Below is a small trained network, with its code and all its weights. Each question gives an input and a class and asks what happens when units are switched off, that is, made to give their printed mean instead of their output.

import numpy as np


def w(rows, s, z=0):
    codes = np.array(rows[::2]) - 128.0
    scale = np.full(codes.shape[1], s)
    scale[-1] = z or s
    return codes * scale


def f(y):
    return np.maximum(y, 0)


def log_softmax(a):
    a = a - a.max(-1, keepdims=True)
    return a - np.log(np.exp(a).sum(-1, keepdims=True))


def net(x, mask):
    res = np.array(x, float).reshape(1, 7) / 4 @ E
    y = f(res @ A[0][:, :-1].T + A[0][:, -1])
    res = res + np.where(mask, y, B[0][:, -1]) @ B[0][:, :-1]
    return log_softmax(res[-1] @ U[:, :-1].T + U[:, -1])


A, B = {}, {}
E = w([
[188,97,29,49,166,239,94,120,184,64],'x0',
[145,168,149,72,53,60,76,134,199,241],'x1',
[204,103,131,100,110,127,243,41,136,95],'x2',
[244,109,72,204,137,98,87,167,83,148],'x3',
[72,222,102,254,120,222,130,67,144,218],'x4',
[114,119,78,126,23,92,58,40,14,81],'x5',
[202,95,89,110,137,93,43,210,152,133],'x6',
],0.006)
A[0] = w([
[195,97,159,48,107,59,101,193,188,149,146],'N0',
[170,80,151,148,214,75,106,248,111,152,177],'N1',
[135,135,148,163,18,26,141,97,18,136,159],'N2',
[167,94,21,66,61,160,35,78,93,74,119],'N3',
[156,83,151,188,215,91,127,194,100,100,157],'N4',
[31,105,195,75,181,169,216,102,141,52,103],'N5',
[174,84,56,86,182,137,57,166,70,55,253],'N6',
[81,158,165,213,37,54,137,93,48,162,144],'N7',
[63,195,149,176,79,97,79,152,146,206,221],'N8',
[211,72,129,167,197,91,105,228,78,99,83],'N9',
[185,118,94,162,173,246,238,26,144,84,124],'N10',
[113,148,155,155,34,41,134,55,46,141,80],'N11',
[56,81,194,2,164,143,197,112,93,57,137],'N12',
[113,144,162,137,22,22,128,81,52,152,71],'N13',
[171,180,154,86,92,38,118,166,216,175,101],'N14',
[163,118,165,22,109,94,138,164,241,218,128],'N15',
[175,130,50,71,77,163,31,126,105,100,95],'N16',
[112,183,141,210,156,225,188,82,151,167,196],'N17',
[197,118,59,75,106,145,33,138,110,120,109],'N18',
[147,140,84,127,9,91,91,57,53,129,177],'N19',
[93,151,185,134,64,77,195,76,110,90,178],'N20',
[158,164,111,210,81,155,199,61,104,134,125],'N21',
[59,204,151,164,157,163,80,169,135,198,22],'N22',
[9,223,134,210,158,196,86,135,146,193,103],'N23',
],0.0064,0.0031)
B[0] = w([
[197,133,97,72,97,52,132,172,213,126,224],'N0',
[191,123,138,198,163,86,188,232,154,139,223],'N1',
[192,94,192,175,128,49,87,73,28,171,246],'N2',
[75,55,49,129,66,196,33,88,127,34,230],'N3',
[137,82,143,175,228,130,153,192,121,112,196],'N4',
[43,162,185,51,122,141,213,93,92,51,213],'N5',
[145,33,89,163,126,138,119,204,138,35,254],'N6',
[97,160,221,202,112,88,76,45,40,214,248],'N7',
[81,138,189,160,113,122,16,182,145,185,244],'N8',
[205,10,126,196,217,101,163,217,79,71,209],'N9',
[195,187,47,110,189,196,228,10,105,166,230],'N10',
[132,77,199,153,108,50,66,56,40,169,222],'N11',
[53,117,168,43,93,93,202,124,111,8,215],'N12',
[167,96,254,169,81,10,50,53,46,214,225],'N13',
[174,152,131,66,59,61,96,159,189,169,203],'N14',
[188,207,122,43,61,61,160,143,201,210,222],'N15',
[122,66,63,86,91,170,30,125,122,71,205],'N16',
[120,212,103,144,166,232,159,83,115,233,246],'N17',
[167,79,44,109,66,131,78,122,143,48,206],'N18',
[106,72,111,138,114,122,52,71,82,94,233],'N19',
[74,95,185,88,137,96,138,80,63,126,215],'N20',
[170,135,118,158,158,138,157,37,93,176,205],'N21',
[58,143,207,196,121,174,91,222,178,171,197],'N22',
[31,207,182,203,83,236,110,193,185,189,252],'N23',
],0.0064,0.0077)
U = w([
[143,102,205,190,96,25,54,29,24,190,3],'0',
[129,43,14,109,78,189,20,126,125,21,129],'1',
[202,194,49,145,184,234,228,3,113,192,131],'2',
[223,160,122,24,71,24,116,174,242,190,55],'3',
[228,53,115,232,236,95,181,248,116,82,89],'4',
[2,208,181,203,108,228,79,192,186,214,215],'5',
[14,136,204,20,124,107,229,90,106,20,143],'6',
],0.0069,0.0025)

Each question gives the input, the list of numbers given to net, and the class t.
The units are the neurons (one row each of A and B). Each row of codes is followed by its name. A weight is (code - 128) times the scale printed after its matrix; where a second scale follows, it is the last column's (A, B and U).
mask holds one flag per neuron, in row order. A switched-off neuron (its flag False) gives its mean, the last column of its row in B, instead of its output. The means were averaged over made-up inputs and are rounded, as every weight is.
A unit's drop is (log p(t) with every unit on - log p(t) with that unit switched off) / (log p(t) with every unit on - log p(t) with every unit switched off).
The circuit of an input: a set's keep is (log p(t) with only the set's units on - log p(t) with every unit switched off) / (log p(t) with every unit on - log p(t) with every unit switched off). Starting from the 12 units with the biggest drops (on a tie, the unit counted first), units are removed one at a time, each time the one whose removal leaves the highest keep (on an exact tie, the one counted first), for as long as the keep stays at least 0.8.
circuit, biggest first: the units of the circuit, biggest drop first
top k neurons: the k neurons with the biggest drops, biggest first
drop of u: that unit's drop, to one decimal
input [-3,-3,1,0,4,-5,7], class 5: circuit, biggest first => (N2)
input [-1,-7,4,-2,0,0,1], class 6: circuit, biggest first => (N12; N5)
input [6,4,5,-7,8,6,4], class 1: top 2 neurons => (N3; N16)
input [-7,2,1,-3,-8,-3,-3], class 6: top 2 neurons => (N12; N5)
input [7,0,0,-6,1,-2,-1], class 6: top 2 neurons => (N12; N5)
input [-3,5,-5,-8,4,4,-1], class 5: top 3 neurons => (N23; N22; N8)
input [8,8,-8,6,3,3,-8], class 5: top 3 neurons => (N23; N22; N8)
input [-8,-4,1,-4,1,-7,-1], class 5: top 2 neurons => (N23; N17)
input [0,-1,6,-8,6,4,-8], class 2: top 3 neurons => (N10; N17; N21)
input [-8,-7,6,3,6,-2,-2], class 2: top 2 neurons => (N10; N17)
input [-2,-5,1,-5,-6,-1,4], class 6: top 2 neurons => (N12; N5)
input [-6,-8,-8,3,0,-4,-1], class 4: top 3 neurons => (N9; N4; N1)
input [2,-4,6,-4,2,2,-8], class 2: top 2 neurons => (N10; N17)
input [1,0,-6,-7,-8,-5,3], class 3: circuit, biggest first => (N15)
input [-7,1,-1,4,-6,-5,4], class 4: drop of N9 => 0.5
input [3,3,4,4,8,2,5], class 2: drop of N6 => 0.3
input [7,6,3,-6,-2,4,-7], class 6: drop of N0 => 0.0
